Below are the code and all the weights of a small trained network. Each question names an input and a class and asks about switching units off, where a switched-off unit gives its printed mean instead of its output.

import numpy as np


def w(rows, s, z=0):
    codes = np.array(rows[::2]) - 128.0
    scale = np.full(codes.shape[1], s)
    scale[-1] = z or s
    return codes * scale


def norm(h):
    return h / np.sqrt((h * h).mean(-1, keepdims=True) + 1e-5)


def f(y):
    return y / 2 * (1 + np.tanh(0.7978845608 * (y + 0.044715 * y**3)))


def log_softmax(a):
    a = a - a.max(-1, keepdims=True)
    return a - np.log(np.exp(a).sum(-1, keepdims=True))


def net(x, mask):
    res = np.array(x, float).reshape(1, 6) / 4 @ E
    u = 0
    for l in range(3):
        y = f(norm(res) @ A[l][:, :-1].T + A[l][:, -1])
        res = res + np.where(mask[u : u + 13], y, B[l][:, -1]) @ B[l][:, :-1]
        u += 13
    return log_softmax(norm(res)[-1] @ U[:, :-1].T + U[:, -1])


A, B = {}, {}
E = w([
[42,139,129],'x0',
[129,127,128],'x1',
[128,129,127],'x2',
[138,55,43],'x3',
[113,5,183],'x4',
[131,127,128],'x5',
],0.003)
A[0] = w([
[130,134,112,150],'L0N1',
[128,128,127,130],'L0N2',
[128,128,127,129],'L0N3',
[237,124,1,4],'L0N4',
[122,68,106,71],'L0N5',
[121,63,34,190],'L0N6',
[185,131,81,72],'L0N7',
[104,133,74,132],'L0N8',
[119,129,107,137],'L0N9',
[86,152,8,97],'L0N10',
[120,105,173,34],'L0N11',
[116,110,182,73],'L0N12',
[117,98,215,37],'L0N13',
],0.0052,0.0029)
B[0] = w([
[113,139,119,148],'L0N1',
[126,129,127,130],'L0N2',
[127,128,128,129],'L0N3',
[247,251,100,153],'L0N4',
[92,110,118,117],'L0N5',
[46,133,67,252],'L0N6',
[171,199,132,110],'L0N7',
[120,143,78,143],'L0N8',
[121,134,114,135],'L0N9',
[107,144,10,175],'L0N10',
[188,91,149,84],'L0N11',
[167,99,147,112],'L0N12',
[222,37,172,121],'L0N13',
],0.0033,0.0017)
A[1] = w([
[131,197,156,110],'L1N1',
[108,108,222,115],'L1N2',
[143,118,117,106],'L1N3',
[101,213,115,213],'L1N4',
[129,191,152,132],'L1N5',
[155,164,36,164],'L1N6',
[146,113,126,77],'L1N7',
[237,130,201,1],'L1N8',
[124,128,131,118],'L1N9',
[120,134,133,128],'L1N10',
[128,126,128,119],'L1N11',
[254,127,73,31],'L1N12',
[240,203,127,33],'L1N13',
],0.0096,0.0047)
B[1] = w([
[142,63,102,165],'L1N1',
[162,205,147,195],'L1N2',
[112,119,125,118],'L1N3',
[188,142,97,253],'L1N4',
[154,73,108,169],'L1N5',
[114,197,207,223],'L1N6',
[112,123,117,108],'L1N7',
[96,3,155,159],'L1N8',
[128,130,127,123],'L1N9',
[136,132,127,130],'L1N10',
[126,128,126,123],'L1N11',
[41,249,132,144],'L1N12',
[246,134,131,173],'L1N13',
],0.0073,0.0045)
A[2] = w([
[220,2,62,3],'L2N1',
[77,206,237,36],'L2N2',
[116,83,57,137],'L2N3',
[144,120,172,100],'L2N4',
[173,170,82,143],'L2N5',
[143,128,175,100],'L2N6',
[171,169,84,140],'L2N7',
[95,127,68,69],'L2N8',
[128,28,69,67],'L2N9',
[203,157,114,211],'L2N10',
[136,115,148,103],'L2N11',
[153,131,131,120],'L2N12',
[134,67,134,104],'L2N13',
],0.0074,0.0046)
B[2] = w([
[120,254,108,147],'L2N1',
[199,159,189,141],'L2N2',
[151,142,189,137],'L2N3',
[151,131,96,132],'L2N4',
[101,80,108,186],'L2N5',
[152,128,107,133],'L2N6',
[99,80,106,181],'L2N7',
[158,130,148,111],'L2N8',
[106,161,169,136],'L2N9',
[97,80,109,255],'L2N10',
[129,131,117,121],'L2N11',
[126,122,113,134],'L2N12',
[107,145,111,135],'L2N13',
],0.0084,0.004)
U = w([
[253,97,73,87],'0',
[176,31,196,77],'1',
[172,232,84,176],'2',
[80,217,194,6],'3',
[117,46,47,239],'4',
[193,162,208,214],'5',
[56,169,45,77],'6',
[43,77,169,144],'7',
],0.02,0.0018)

Each question gives the input, the list of numbers given to net, and the class t.
The units are the neurons (one row each of A and B). Each row of codes is followed by its name. A weight is (code - 128) times the scale printed after its matrix; where a second scale follows, it is the last column's (A, B and U).
mask holds one flag per neuron, layer by layer. A switched-off neuron (its flag False) gives its mean, the last column of its row in B, instead of its output. The means were averaged over made-up inputs and are rounded, as every weight is.
A unit's drop is (log p(t) with every unit on - log p(t) with that unit switched off) / (log p(t) with every unit on - log p(t) with every unit switched off).
The circuit of an input: a set's keep is (log p(t) with only the set's units on - log p(t) with every unit switched off) / (log p(t) with every unit on - log p(t) with every unit switched off). Starting from the 12 units with the biggest drops (on a tie, the unit counted first), units are removed one at a time, each time the one whose removal leaves the highest keep (on an exact tie, the one counted first), for as long as the keep stays at least 0.8.
units of the circuit, in order: the units of the circuit, biggest drop first
most important unit: the unit with the biggest drop
top k neurons: the k neurons with the biggest drops, biggest first
top k neurons in layer l: the k neurons of layer l with the biggest drops, biggest first
drop of u: that unit's drop, to one decimal
input [5,-3,5,-6,4,-2], class 5: units of the circuit, in order : (L2N2)
input [1,-6,-7,-5,0,-5], class 4: top 2 neurons in layer 1 : (L1N2; L1N6)
input [-1,1,3,7,2,0], class 3: top 2 neurons in layer 1 : (L1N4; L1N13)
input [-2,-8,-4,8,-6,-6], class 2: top 2 neurons : (L1N6; L0N4)
input [-1,2,5,7,-4,-4], class 2: top 3 neurons : (L1N6; L0N4; L1N12)
input [6,-7,-6,-2,7,2], class 5: units of the circuit, in order : (L1N2; L2N2)
input [-6,1,-1,3,-4,5], class 2: top 2 neurons : (L1N12; L1N6)
input [0,0,-4,-8,4,8], class 1: top 4 neurons : (L1N6; L1N8; L0N6; L1N12)
input [7,-5,-4,0,-4,4], class 4: top 2 neurons : (L1N4; L1N12)
input [0,-4,-8,-1,-5,2], class 0: top 2 neurons : (L1N4; L0N6)
input [2,2,5,2,6,-8], class 7: top 2 neurons : (L1N4; L1N6)
input [3,-2,1,-2,2,7], class 5: top 2 neurons : (L1N4; L2N2)
input [-8,-1,2,7,-4,-2], class 2: top 4 neurons : (L1N12; L1N6; L0N4; L1N13)
input [-5,-1,-6,5,8,5], class 3: most important unit : L2N1
input [1,-4,-6,-2,5,-4], class 5: top 2 neurons : (L1N4; L1N2)
input [-6,1,-4,-2,1,-1], class 1: top 4 neurons : (L1N4; L1N8; L2N2; L1N12)
input [-8,-3,-3,4,7,7], class 3: top 2 neurons : (L1N6; L2N1)
input [3,-1,-6,7,1,-4], class 7: top 2 neurons in layer 2 : (L2N1; L2N3)
input [-2,-1,2,4,8,-7], class 3: top 2 neurons in layer 1 : (L1N6; L1N8)
input [-7,-6,0,-1,2,-4], class 1: most important unit : L1N4
input [-1,2,-6,4,-3,1], class 2: drop of L0N4 : 0.5
input [3,0,7,0,7,6], class 5: drop of L0N4 : -0.2
input [-4,-7,4,0,-8,7], class 0: drop of L1N2 : 0.2
input [0,-1,6,7,1,2], class 3: top 2 neurons in layer 2 : (L2N10; L2N2)
